What can hang from each mark:
visak: gesegus nisila
gesegus: gegod kubul pude rifak visak
rekeg: givop sasi
rifak: kubul sasi visak
nisila: gesegus gunup pude sasi visak
kubul: gegod gesegus givop pude rifak sasi
gunup: givop kubul
givop: gunup rekeg vikov
gegod: gesegus givop pude
vikov: gesegus givop
sasi: gunup vikov visak
pude: gesegus kubul

Every row comes from one small tree of marks. The marks that hang from a mark follow it in brackets, in alphabetical order. Every link used is in the known rows. Which tree was each row made from?
Known rows:
rifak{kubul{gesegus} sasi{gunup} visak{nisila}}: [ 179  144  -88  -63  -59  118  -77   53 -127   76   20  -82 -155   76
  -75  -15  -56 -110   72  245 -243 -133 -183   30   81   64  -57  -77
  193 -146  -59   16 -192   24 -105    1  -56 -154  269  230 -292 -129
  178  174 -181   71  149   13 -171  -29 -225  106  192   18 -127   45]
givop{vikov{gesegus{gegod}}}: [ -62 -140   24 -129   67   70 -186   14   70   -1  106   89   85   22
  -14 -149   67  -50  -10   60  -16   93  -50   48   61    9   48  -14
 -144  130   22  -45    4 -108    3    0  -26   67  -28  -25 -173  -80
   15  -50   93   69  157  -77  -89   31 -224  -25  -84   59  -78  -98]
gesegus{gegod{givop} kubul pude}: [  14 -175   63 -166    6  -64 -224  -51   93   77  110   24   35 -103
   33 -131 -151  -56  -51   28   55  -43  -37   17  -97   70   82  -21
   27   70  -41   83  326  -56  -29 -151  -86   40 -146  -86  -53 -139
   11   20   -8   47   -3 -159  -42   58  -51 -221 -119  140  -49  -62]
gegod{gesegus{kubul{givop{vikov} sasi{gunup}}}}: [  81   55  256 -156   55 -108  -41  170  -11  153   78  -28   82  -34
  -20  -54 -121  -88  -59   47   23  105  -38  -14   77  212    5   48
  131   43    8  163  -27   65  -71   34 -114  -18  -23   71  -53  -75
   42   -3 -211   64  228  -42  -59  -49 -163   12  -48  131  -11   73]
gegod{gesegus{pude visak}}: [  54 -106   -4 -198  -32   21 -135  -50  119   -3  119  -12  165    6
    7  -70  -97 -117   17   15   55   25  -52   78  -39   45  -56  122
   37   -1  -59  -38   84    9   -8 -203  -58  -96  -68  -54  -82  -80
   38  -24  -55  -15  -39  -67  176  -16  -85 -194   71  170  -21  109]
nisila{gesegus{visak} gunup{kubul} pude}: [  71  -54 -310  -59  -95   -9  -27  -68  122   44   17   37   33  228
  -33   35  -37   41   22   23   69  111   44   -8 -270 -163  302  112
 -127   -2  110 -312  -33   19  -18  -48   42 -182   59   73 -133  -30
   87   83  200   19  144  -99  468   33   41 -127  209   40  -23  -45]
gunup{kubul{gegod{givop} gesegus{rifak{visak}} pude}}: [ -65  -44   61 -140  -48   42   25   97 -119  111  -44  -60 -133   97
  -66   20  -81   -3  -85  156  -94   36  -80   25  -63   76  218  -79
  166 -115 -105  -58  105 -265  -84  -87   23    6  162  191    8    0
   83  -17 -136   17  169  -46   42    4  -26 -123   93  132   20  277]
kubul{givop pude{gesegus} rifak}: [  15   63  111  -14  -44    8   93   13  -19   42   92  -40   11   75
 -142   82   24   -2  -92   93   12   41   11   56  -29  216  115   73
  261   23  -80   59   83 -192  -50  163  -62   -6  -19  169   64 -139
   -3  -48 -200   14   49   51  -39 -165  -70   -1  127   34  119  203]
nisila{gunup{givop} pude{gesegus{kubul}} sasi visak}: [ 372  -62 -384   -1  -97  -87  118  -76  180  174  -23  -80  -79  289
   81  129  -36   50   52 -132   61   23  100  -60 -317  -81  413   76
  -93  -23  282 -231  111   68   43   35  -79 -134   91   11 -107 -132
  -47  207  244   25  169 -117  311   47  179 -120  197   -4  -14   39]
pude{gesegus{kubul visak}}: [ 225  -61   10  -21    6  107   -8  -64  126  -43  163   49   67    4
   11  -87  -83  -72  114  116   34   42   32   50  -89   -8  -12  104
   20   -5  -17   92  135   34   34 -167 -120  -70  -69   -2   23 -148
   40    0  -87  -38   72  -70   96   14   -2 -191  105   40   55   13]
pude{kubul{gesegus{visak} givop rifak}}: [  13  129   96 -157  -41   -9   26  127 -114  -68   85  -89  -11   42
 -133  -47  -41  -71  -12  110   33  110   25   86  -67  143  121   31
  361 -139 -114  101   13  -33  -10   59 -119  -71  -10  167  138  -82
  -46 -108 -146  -77   23  -34   11 -138  -19  -33  123  142   75  246]
sasi{gunup vikov visak{gesegus}}: [ 202   80   18   34   42 -110   24   23  135   80   34   62  224  123
  223  -93  -77    3  -11   63   -5 -153   78  -24   -2  -63 -120  111
   86  126    3  -79 -145  -30  -27 -186  -51   89  264  147 -255   13
  -74  237   80 -169  212   47   -7  -12 -260  100   23   26 -121 -107]
rifak{visak{gesegus{kubul} nisila{gunup sasi}}}: [ 244  -12 -163  -20  -75   24  -81 -202  110   17   -2  132 -166   30
   27  139  -32  -82  137    3   93   25  -61   -3  -25 -169  297   65
  -32  -46  103  -71   62   42 -115   54  -61 -268  224   72 -235 -114
    2  311   50  117  178 -111  -29   26 -184 -236  268 -134  -87  -18]
givop{gunup vikov{gesegus{kubul rifak{sasi} visak}}}: [  80  -45   82  -59    5  102 -297  -43  -14  -12  166   78 -159   26
  -62  -94  -33 -143  172   98   -7  193  -64  122   87   57   16  -10
  -82  -60 -212  160   79  119  -12 -216  -63  -39   10 -140  -35 -195
  225  -19 -143   48   61   -4  -74  129 -196 -179  -70   76  -33   40]
gesegus{pude{kubul{givop{gunup}}} rifak{sasi visak}}: [ -78   33   10    6   13  197 -144 -106 -132   72  164  -68 -204   34
 -110   29  -82 -195  126   89  -11   15 -177   69   33  108  107  -33
  325 -138 -341    4   92   -6  -37 -102  -83 -141  125   33  -23 -220
  154   54 -199   33  -64   52 -239   49  -98 -176  -43  138  -52  292]
rifak{kubul{pude} sasi{vikov visak}}: [  36   95  -35  -29  -10  -73    6  -29   23  154    1  -36   25  134
   47  -54  -37  -33  -27  104 -205 -236  -98  -55 -101  158  -45  -96
  179   40  -71  -48 -126  -40  -28 -224  -12 -109  275   81 -189  -61
   98  109 -166  -61  201   61  -48  -67  -80  118   39   41  -36   42]
rekeg{givop sasi{visak}}: [  23   24  -68  103   53   27   78   62   98  -23   86  -14   59   37
   32 -141  -17   15   25  -11   95 -191  -44   44 -147   34  -94   57
   53  149  -91  -72 -167    9  119 -118   10  -53  -54    4 -148 -176
  -44  -62   39  -73  101 -127   78   86   66   24   56   98   16  -45]
nisila{gesegus sasi{gunup}}: [ 137   54 -187  -66  -61    4  -16  -74  119   61    4   54   37  134
   37  -53  -44   35  -41    2   58  -84   29  -16  -76  -95  150   64
  -74  138   79 -274  -84   26   64   60  -40  -36   18   38 -256  -11
   31  139  126   18  213  -33  138  -39 -165   28   25  -65  -62  -96]
gesegus{gegod rifak{sasi}}: [-127  -80   49  -80  -49   92 -222  -81  -29   32  208   38  -86   -8
   42  -49   62 -101  -25   58  -26  -63 -112   -6  -11   23   96  -84
   44   12 -107   -7  116   46   59 -150  -70  -31   -2  -46  -35 -171
  116  -36  -54  101   58  -71 -168   73 -126  -31   74  172 -119   10]
kubul{gegod{givop} pude{gesegus} rifak{visak}}: [  20    9  100  -72  -33   59  126   41  -80  168  -31 -111  -53   94
  -38   84  -67    4   11  134  -53   -8  -75   70   35  172  224   21
  214  -12 -169   43  113 -271 -169   80    0   14  110  167    9 -118
   44   13 -156   -9   77  -15 -102  -91  -92  -87   31   51   82  254]
gunup{givop{vikov} kubul{gesegus}}: [  83  -11  -61  -63   31   28   40  101  -57  -42    4   -1   71  100
 -143  -93   36   31   57  112  -89   84  122  -66 -120   12  -32   49
   59   28    0  -87  -90 -212   34   13  -28   55   84  176  -62  -57
   -3 -119  -21   73  287  -54  -64   67   -6  -12  116  115   28  117]
gesegus{kubul{gegod givop{rekeg} pude sasi} rifak}: [-141  -29  252  -71  -55  -26  -74   34  -49   51  187   72 -120  -45
  -69   34   27   -8 -167  -10    1   93 -142  -26  109  236  282  -21
  262   91 -116  321  325 -149    2  -83  -31  -55   32   21  149 -147
   57 -130 -232   25  168   14   83  -50  103  -34 -158   70   20  293]
kubul{gegod{gesegus{pude}} givop{rekeg vikov} sasi}: [-163  -77  192 -136   13  -39 -128   91    5   95  115  -25   87  -60
  -47    1   32  -69 -119  -44  -25  122 -150   20  260  252  148  118
  182  126 -150  193  118 -164  -88  -16    3    4   42   20   42  -90
    6 -159 -125   50  176    1   12   13 -105  -68 -229  155   10  268]
rekeg{givop sasi{vikov{gesegus{gegod{pude}}}}}: [ -88 -136   79  -30   23  -22    8  265   73  -62  -23  -25  111   53
   70 -126  -47   -4 -146   39   49 -196 -161   24 -189  -43  -76  -92
 -120  147  -23  -43  -53  -42  105  -72  -12  151  -11  -99 -185 -118
   79  -30  132   24   -9 -136 -111   84  -35  127 -100  136  -13 -124]
vikov{gesegus{kubul} givop{gunup rekeg}}: [  93 -174    0   33   78  109 -118   79  109 -135  118  167  119  -78
   16 -117  -20   81   61   30   16   29   25  109  100   55  -69    7
 -310  153   -3  124   -5 -175   75   53    1  -39  -51 -157  -92 -135
   82   63   55  -15  156   52 -149  111 -134  -87 -235  -69   14  -46]
rifak{kubul sasi{gunup vikov} visak}: [ 112  106  -41    6   44   85    0   80  -95  194   -1  -60   71  172
   57  -16  -90  -94   41  172 -213 -169 -190  -34  -49   56 -120  -82
  129  -12 -173  -71 -221   91  -71 -180  -45  -93  361  145 -307  -99
  179  161 -134   42  153   61 -279   16 -103  147   26   48 -115  -24]
rekeg{sasi{gunup{givop} vikov visak{nisila}}}: [ 199   95  -42   50   29 -132   95  119   55   13  -34  -80  119  173
   69  -15  -23   -9   30   28   -5 -248  105 -126  -77  -36 -282   -7
  187  161  -54 -127 -164 -110   36 -137  -39  125  122  110 -283 -124
  -26  130   78  -94  162  -37  -16  -42 -204  227   86   29  -36  -73]
gesegus{gegod rifak{kubul{pude sasi{gunup vikov}}}}: [ -88   34  212 -141  -69 -138  -98   90   21  161   92  -42   -1  116
   22 -139  -67 -170 -245  164 -165  -14 -223  -75  -29  144   32 -137
  120  -15 -141   79   99   25  -41 -232  -56   33  187   80 -131 -112
  131   16 -141  -35  153   63  -49  -43  -26  239 -134   46 -149  -26]
visak{gesegus{gegod rifak} nisila{gunup{kubul} sasi}}: [  10 -107  -85  -83 -139  -72 -123 -219  158  -88   76  136 -110   21
   18  100   66  -94  -68   44  126   96   43  -53  -22 -254  320  -13
  -62  -54  102 -219  160   -5  -27   31    5 -106  167   74  -82 -109
   10  195  182   96  175  -70  -16  122 -219 -126  300  -68 -121  -97]
visak{nisila{pude{gesegus{gegod{givop}}}}}: [  95 -143  -71   -9  -55   10  -93  -63  105   25    9  -39   18  -17
   93   21  -55  -44   21   58   17  -48   22   -6  -35  -80  152   25
    2   91   93 -117  108 -158  -76  124  -21   71  -41   62   -2 -182
   23  138  120  -47  139 -121   -9  -10 -235 -149  102    3  -23 -130]
visak{gesegus nisila{sasi}}: [ 147   -8 -101    5 -107   38  -44 -203  137 -133   -4  164  -19  -31
   58   41   36  -28   69  -32   82  -35   23    5   38 -170  150   86
   26  119  102 -146   -8  -88    2  107   -3  -96  130   53 -126 -132
  -53  160   70   26  231  -61  -82  -26 -240 -132  207 -115  -61  -68]
rifak{kubul{gegod{gesegus}} sasi}: [  35  -40   17 -121  -42  114   -2  100   16   89   19  -45   49   -8
    1   -3  -33  -20   13  105 -156  -89 -149   26   66  141   86  -65
  184   54   -7  -47 -144  -58  -21    1  -19 -185   77   41  -35 -104
  163  -55 -174  100  122    6 -237   63  -77   91   43  121  -19   85]
nisila{gesegus gunup pude}: [  92  -59 -323    7  -59    8  -78   -3  160  133   -4   65  -17  192
   -6   47    3   63   -1  -46   39    1  -40  -11 -226  -75  346  109
 -142   93  143 -276 -114  -40  -21   99  -21 -164   -1   51 -203  -44
   49  103  187   56  155  -98  309  -16  -41  -52   77   -6  -73  -94]
gegod{givop{gunup{kubul{rifak}} vikov}}: [   5   35   98  -12  124  -10    5   50  -58   49  -64   50   78   19
 -165  -31  -65   26  114   64   -8  144  151   71  -81   84   16   71
   73  100 -251    1  -84 -204 -146  144   32  104   12  116   26 -179
   49  -28  -80   77  230  -19 -219   27 -126 -147 -109   -3   50   23]
gesegus{gegod kubul{pude}}: [ -29  -61  119 -160  -41    2 -183 -102   88   18  143   74  -32  -38
  -49 -140  -37  -38  -53   77   -9  -29  -68  -14 -120  110   96  -14
   70   70   19  149  242  -76   -7  -86  -94  -50  -89   -1  -80 -112
   33   10 -115  107  109  -82   86  -62   13 -113  -40   81  -57    6]
gesegus{pude rifak{visak{nisila{gunup}}}}: [  27  -97 -161  -32    5   44 -166 -107   70  106  138   50 -150   88
  -94  158   21 -163   42   21   36   20 -139    2  -35  -42  137   19
   42  -82 -111 -105  124  -58  -97 -100  -53 -186  137   57 -254 -164
   61  115   15   64  -24  -72   54   -5 -147 -172  153  -18 -141   51]
givop{gunup rekeg vikov{gesegus{pude rifak}}}: [  -3 -157   -5   13  117  110 -318  -32  112  -22  166  146   19   17
 -123  -96   35  -86   32   17   -9  178  -47  119  155   55  -22  114
 -145   99 -263  100   78 -148  -34  -91  -31   90   12  -73 -139 -151
  119  -30   18    5   96   87  -24  130 -212 -189 -329  -11  -89   65]
sasi{gunup{givop{vikov} kubul} visak}: [ 154   71  -65  -39  121  -76  115    1  -28   76   70  -45  209  158
   -2  -96  -32   71   95   76  -28  -23  256 -118  -55  -12 -162   64
  114  139    4 -151 -114 -129   -3 -103   14   85  171  201 -250  -57
  -31   64   76  -87  280    2   23   61  -98   94   48   75  -48   12]
givop{gunup{kubul} vikov{gesegus}}: [  37  -55  -30  -12  112  139  -26    2   81  -52   15  148  115   65
 -160 -112    2    5  112   93  -35  154   73   80    1  -31  -42   55
 -149  134  -62  -98 -157 -197   -1   71   59   49   33   30 -126 -123
   70  -10   48   88  232   16  -66   72 -154  -71  -70  -25  -18  -18]
sasi{visak{gesegus{gegod} nisila{gunup{kubul}}}}: [  50  -66  -90  -71  -30  -94  -39 -174  162  -51  101  105   24   14
   57    9   38  -21   22  102   51  -25  111  -39    8 -174  142   36
   33    9  152 -140   49 -115  -86  -23   23  -88  185  157 -172  -74
  -67  249  179  -10  178  -76   87   65 -271  -48  277  -21 -121  -98]
gesegus{gegod{givop{gunup{kubul}} pude} rifak visak}: [ -47 -131  118 -127   62   34  -91  -11 -103  -29   36   12   46  -16
   20  -79 -153  -20   69   37    6   61   91   75 -145  -81   49  -46
   73   12 -174    5  211 -102 -104 -175    2  122  -36   -3   42 -175
  165   98   28  -53  -11  -95  -42   86  -86 -221 -124   70   -9   41]
nisila{gesegus{rifak{kubul}} gunup pude visak}: [ 157 -137 -395    8  -13  -26  -39   90  122  211    2   10 -167  301
   -2  105    0    4  -71  -21  -27  100  -87   25 -290  -57  433  -33
  -28  -35  136 -355  -49   39  -59  -19 -105 -224  113   93 -207  -40
  119   95  140  -33  156  -34  273   40   68  -18   45  -52  -91 -119]
givop{gunup{kubul{gesegus}}}: [  82   39  -47  -14    4  131  -12   27   55  -59   10   88   39   48
 -160 -125  -29    9   62  120 -102   29   56   81 -117    1  -16   82
   25   18  -58  -17 -129 -178   35   44   -3   -3   -7  118   -8 -107
   31   11  -31  107  190  -13   48   26  -17  -51   48   41  -17   90]
vikov{gesegus givop{rekeg}}: [ -11 -192  -71   -8   70   88  -22   96   81 -134  115  141  214  -23
   91  -74   61  107  -39   -7   21  -38    6   57   97   16  -56  -15
 -326  162   76  -65  -88 -202  115   50   50  -22   18 -103 -157  -69
   10    0  146  -78  179   13 -113   53 -164   -8  -95  -21   -3  -39]

Which tree is each row?
[ 118  -30 -194   23  158  -90  -39  -71   46   22   72   54   65   79
  -23   64  134   49  153  -56  -18  -30  146 -126   34   10   -2  104
   29  128   -9  -26  -78 -179 -109   32   -8  -30  195  131 -237 -132
  -48  137  134  -72  279  -36   71    6 -207  -49  -23 -123  -50   41]  sasi{visak{nisila{gunup{givop{rekeg vikov}}}}}
[ 112  114 -100 -102  -24  -42  146   24   90  134   32  -43   15  187
   96 -118 -128  -32   -5  -46   -5  -56  -51  -26 -189    4  224   28
   84   -3  129  -97  -73   74   39    6  -31  -51  131   85 -151 -140
  -72  111  111 -107  250  -91  313 -127  102   33  -33  130 -198   41]  nisila{pude{kubul{sasi{gunup}}} visak}
[  23 -135   23   49  133  177 -184  123   38    2   83  118    5   33
 -128  -78   75  -19   47   90 -148  218  -86  118  232   90   76    8
    7  153 -231  106  -60 -219  -82    2    1   12  103   38  -66 -152
  182  -93  -36  -17  193  148 -220  168 -130   11 -398 -125  -39   21]  givop{gunup rekeg vikov{gesegus{rifak{kubul{gegod}}}}}
[ 100   11  116 -153  -67  -17   41  128  102   87  101   59   52   36
   21 -118  -92   19  -75   68  -13    2  -89   21  124   71  140  -36
  -40  126  112  129   64  -47   84  -36   25   -6    3  -46 -122 -113
   22  -23   17   36  129  -66   77  -11  -44  192  -67  100 -116   31]  vikov{gesegus{kubul{gegod sasi{gunup}}}}
[ -57  -31   27   68   97  127   65   65  -18 -130   64   94  149   15
 -118  -13   34   67  -60  -11   37   -9   39   16  -90   28  -57   54
  117  146 -121  -15  -71 -136   56    7    8   16  -59  114   -4 -148
   20  -84  -29   91  184  -40   -5   52   44  -85   18   91   91  108]  gunup{kubul{givop{rekeg{sasi}}}}
[  32 -131   62 -148  -41   -1  -78   93   74  102  124  -18   24  -26
  -60  -47 -111 -182 -102   78  -56   59 -190   36   19  113   79  -42
   77  -28  -73  -24   69   -2    2 -162  -95 -173   -9  -35  -35 -138
  142 -108 -195    2   47  -10  -94   72  -33   -4   19  148  -75  122]  gegod{gesegus{pude rifak{kubul{sasi}}}}
[  87   54   61   27   -5   73  260    9   42   71   30  -25   38   57
   -3  -70  -87   62  106   72 -131 -104   93   43   36   -9  136   60
  153  138    1   61   15 -275  -16  -43   74   36   89   83   10 -163
   41   97   17  -67  171  -17   82   37  -43   70  -45   48   -7  196]  givop{gunup{kubul{gegod{pude{gesegus}} sasi{visak}}}}
[  86   16 -124  -82  -90   28  -61 -221   80 -108   43   81    5   23
    8   28   34  -73   98  -64   70   -8   28   11  -28 -117   81   56
   40   90   14 -124   42    4   29  -41   20 -124   48  -19 -102 -169
  -23   77   68   -7  141 -112  135  -95 -118 -151  190  -98  -20  -28]  gesegus{visak{nisila{sasi}}}
[ 194   26 -235   -9   27 -163   46  -16   55   79  -21  -29  185  223
  172   -9  -13   91  -38  -19   29 -189  168 -162  -43 -121    1   57
  -21  209   20 -263  -69  -56   74 -113  -53  102  254   63 -276   72
    1  241  224 -156  304   63  128   19 -195  144  -76  -70  -25   20]  nisila{gesegus sasi{gunup{givop{rekeg}} vikov visak}}
[  54 -163   57    6  242   72 -129  139  -46   12  -33  131   67  -25
   -6  -43  -73   69   86  -53  -31   59   50  103   42   26   13   17
 -153  143 -163   81  -29 -219 -136   59  -23  208   21  -33 -110 -126
  174  107   35  -76  159    5 -189   72 -302 -219 -417  -68  -22   58]  gegod{givop{gunup rekeg vikov{gesegus{rifak}}} pude}
[  -7 -185  114 -160  197  -40 -157   73   86   29   58   -1  112 -113
   13  -78 -154 -119   -8   40   83   51    7  -20    4   85    4   52
   29  -47 -199   -1   65  -78 -104  -37 -152   71    0    5   14  -40
   81  -18 -103 -123  191   -1 -124   81 -247 -359 -278  122  -22  134]  gegod{gesegus{pude{kubul} rifak} givop{rekeg vikov}}
[  37  100   88  -37    7  -80   66   99   77  119   31   50  183  113
   85  -93  -59  -59  -84   28  -65 -114  -92  -67  -66   39  -62   27
   -4  121  -59    3 -120    9   50 -114   -3   68  151   38 -159 -110
  -20   46    4   -8  220  -34   11  -97  -60  180  -46   57 -122  -33]  kubul{sasi{gunup vikov}}
[ 122  -89 -439  -33 -109  -89  -63  -69  169  201  -28   24 -207  325
   78  156   37   11  -85 -173  114   61  -18    1 -295 -150  568   24
 -155   -5  194 -439   19  101   23   12  -64 -173   93   -9 -197  -12
   18  176  293   14  201 -106  440    0   13 -121  128  -41 -102  -65]  nisila{gesegus{rifak} gunup pude sasi visak}
[ -14   28   22  182   51   66   11  146  129  -49  -32   34   71   69
  -35 -119  -21  -52   23   26   33 -120 -144   52 -204   41 -171   78
    6  156 -288  -10 -225  -23   88  -55   14   53   -4  -41  -56 -238
   44  -67   -8   55  100  -36 -106   87   87   40 -146    8   35  -91]  rekeg{givop{gunup} sasi{vikov}}
[ -20 -113  -21 -129  -67   -9  -47   55  -26   70  -12  -34 -119   95
  -11  -25  -91   -6  -75  123  -43   96 -123   47  -32   92  263  -93
  194   -8 -135 -124  157 -150 -114 -154  -12  -80   46   64    3  -47
  192  -78 -132 -147   80    8   89   -1  -41  -67 -120  -46   87   56]  nisila{gesegus{rifak{kubul{gegod{givop} pude}} visak}}
[ -95  -22   92 -196  -40  -18 -130  -50   66   -7  177  -36   17  -32
 -103 -129  -53 -121  -46  108   56   -6  -29   17  -66   70  124    6
  208   -9 -140   59  222  -78   -1   -2 -113  -27  -71   24  -30 -146
  -29  -76  -31   27  -29  -57  -84  -29  -36  -62  -56  179 -103   68]  gesegus{gegod pude{kubul{rifak}}}
[ 107  -59 -291  -53    3   48   68    3  128   46  -13   16  -69  194
   51  -45  -63   23   37   -5   65  -30    6   -9 -291 -107  324   22
   58   38  172 -323  -51  -58   48   79 -115 -104   51   67 -132  -15
   -9   76  147  -79  252  -85  290  -81   23 -123    4   51  -66  -23]  nisila{gesegus pude{kubul} visak}
[ -48 -123    5   75   90  -10  -22  115   77  -64   63  109  250    9
  153  -39   60   53  -61  -18  -27 -123    2  -43  -33   34 -142   14
 -178  187  -69  -29  -99 -170   75  -65   -3   29  143  -45 -105  -57
  -15   13   74  -77  263   38 -180   18  -88   -3 -156  -35    9  -96]  sasi{vikov{givop{rekeg}}}
[  -9  -14   -9   99  133  165  -80  -28  -20  -49   96  136  121  -18
  -86   -9   51   46   65  -54  -21   40    7   78   41  107  -10  130
  133  196 -182  106  -53 -177  -30   91   -7    8  -12   69    9 -194
   25   41  -38   34  132   57  -78  -26  -53 -100 -207  -75   30  127]  kubul{givop{gunup rekeg}}
